Below is a small trained network, with its code and all its weights. Each question gives an input and a class and asks what happens when units are switched off, that is, made to give their printed mean instead of their output.

import numpy as np


def w(rows, s, z=0):
    codes = np.array(rows[::2]) - 128.0
    scale = np.full(codes.shape[1], s)
    scale[-1] = z or s
    return codes * scale


def f(y):
    return y / 2 * (1 + np.tanh(0.7978845608 * (y + 0.044715 * y**3)))


def log_softmax(a):
    a = a - a.max(-1, keepdims=True)
    return a - np.log(np.exp(a).sum(-1, keepdims=True))


def net(x, mask):
    res = np.array(x, float).reshape(1, 3) / 4 @ E
    y = f(res @ A[0][:, :-1].T + A[0][:, -1])
    res = res + np.where(mask, y, B[0][:, -1]) @ B[0][:, :-1]
    return log_softmax(res[-1] @ U[:, :-1].T + U[:, -1])


A, B = {}, {}
E = w([
[47,40,23,201,114,53,71,181],'x0',
[48,135,163,2,10,199,40,7],'x1',
[36,52,207,127,192,87,226,38],'x2',
],0.0095)
A[0] = w([
[174,101,94,203,131,105,194,141,131],'n1',
[61,5,123,134,98,93,110,141,252],'n2',
[161,142,172,148,180,124,142,86,101],'n3',
[187,120,142,158,193,60,171,217,161],'n4',
[154,233,176,119,57,180,121,138,226],'n5',
[163,181,151,131,204,169,176,65,172],'n6',
[118,128,77,154,7,119,60,128,186],'n7',
],0.011,0.0031)
B[0] = w([
[148,103,112,178,118,71,152,161,212],'n1',
[63,128,114,169,183,137,133,69,215],'n2',
[166,95,195,105,137,174,112,189,164],'n3',
[143,156,81,69,109,42,136,168,253],'n4',
[207,151,181,121,67,142,135,106,208],'n5',
[150,128,173,108,93,115,93,147,193],'n6',
[74,198,132,124,111,150,9,122,208],'n7',
],0.015,0.018)
U = w([
[98,132,48,185,149,168,81,102,239],'0',
[130,85,209,179,186,107,121,139,33],'1',
[161,100,43,150,104,54,214,137,212],'2',
[81,123,118,168,207,80,238,102,2],'3',
[53,68,205,111,110,119,201,7,229],'4',
[165,131,189,86,96,105,175,151,68],'5',
[185,182,189,136,65,220,117,129,155],'6',
[87,192,120,97,71,104,107,113,54],'7',
],0.011,0.0026)

Each question gives the input, the list of numbers given to net, and the class t.
The units are the neurons (one row each of A and B). Each row of codes is followed by its name. A weight is (code - 128) times the scale printed after its matrix; where a second scale follows, it is the last column's (A, B and U).
mask holds one flag per neuron, in row order. A switched-off neuron (its flag False) gives its mean, the last column of its row in B, instead of its output. The means were averaged over made-up inputs and are rounded, as every weight is.
A unit's drop is (log p(t) with every unit on - log p(t) with that unit switched off) / (log p(t) with every unit on - log p(t) with every unit switched off).
The circuit of an input: a set's keep is (log p(t) with only the set's units on - log p(t) with every unit switched off) / (log p(t) with every unit on - log p(t) with every unit switched off). Starting from all 7 units, units are removed one at a time, each time the one whose removal leaves the highest keep (on an exact tie, the one counted first), for as long as the keep stays at least 0.8.
circuit, biggest first: the units of the circuit, biggest drop first
k most important neurons: the k neurons with the biggest drops, biggest first
drop when u is switched off: that unit's drop, to one decimal
input [1,0,4], class 4: circuit, biggest first -> [n4]
input [-7,0,8], class 6: circuit, biggest first -> [n4; n3]
input [7,1,8], class 3: circuit, biggest first -> [n5; n2]
input [-4,6,5], class 6: circuit, biggest first -> [n2; n4]
input [-4,-1,8], class 1: circuit, biggest first -> [n5; n3]
input [-8,-2,4], class 6: 2 most important neurons -> [n4; n1]
input [-5,-5,-8], class 5: circuit, biggest first -> [n5; n4; n7]
input [-1,8,1], class 6: 2 most important neurons -> [n4; n5]
input [-3,-3,-4], class 5: circuit, biggest first -> [n7; n2]
input [-7,-8,-6], class 5: 4 most important neurons -> [n6; n5; n3; n2]
input [-3,-2,-3], class 5: 3 most important neurons -> [n7; n2; n3]
input [3,0,-6], class 0: 3 most important neurons -> [n4; n6; n5]
input [5,8,6], class 4: 2 most important neurons -> [n2; n4]
input [5,4,4], class 4: circuit, biggest first -> [n2]
input [-3,4,4], class 6: 2 most important neurons -> [n2; n4]
input [-1,-4,5], class 2: 4 most important neurons -> [n5; n7; n4; n1]
input [-5,5,7], class 6: drop when n3 is switched off -> 0.1
input [-6,5,2], class 6: drop when n5 is switched off -> 0.0
input [7,4,-8], class 0: drop when n6 is switched off -> 0.2
input [4,-2,7], class 3: circuit, biggest first -> [n2]
input [-4,-5,-5], class 2: drop when n1 is switched off -> 0.3
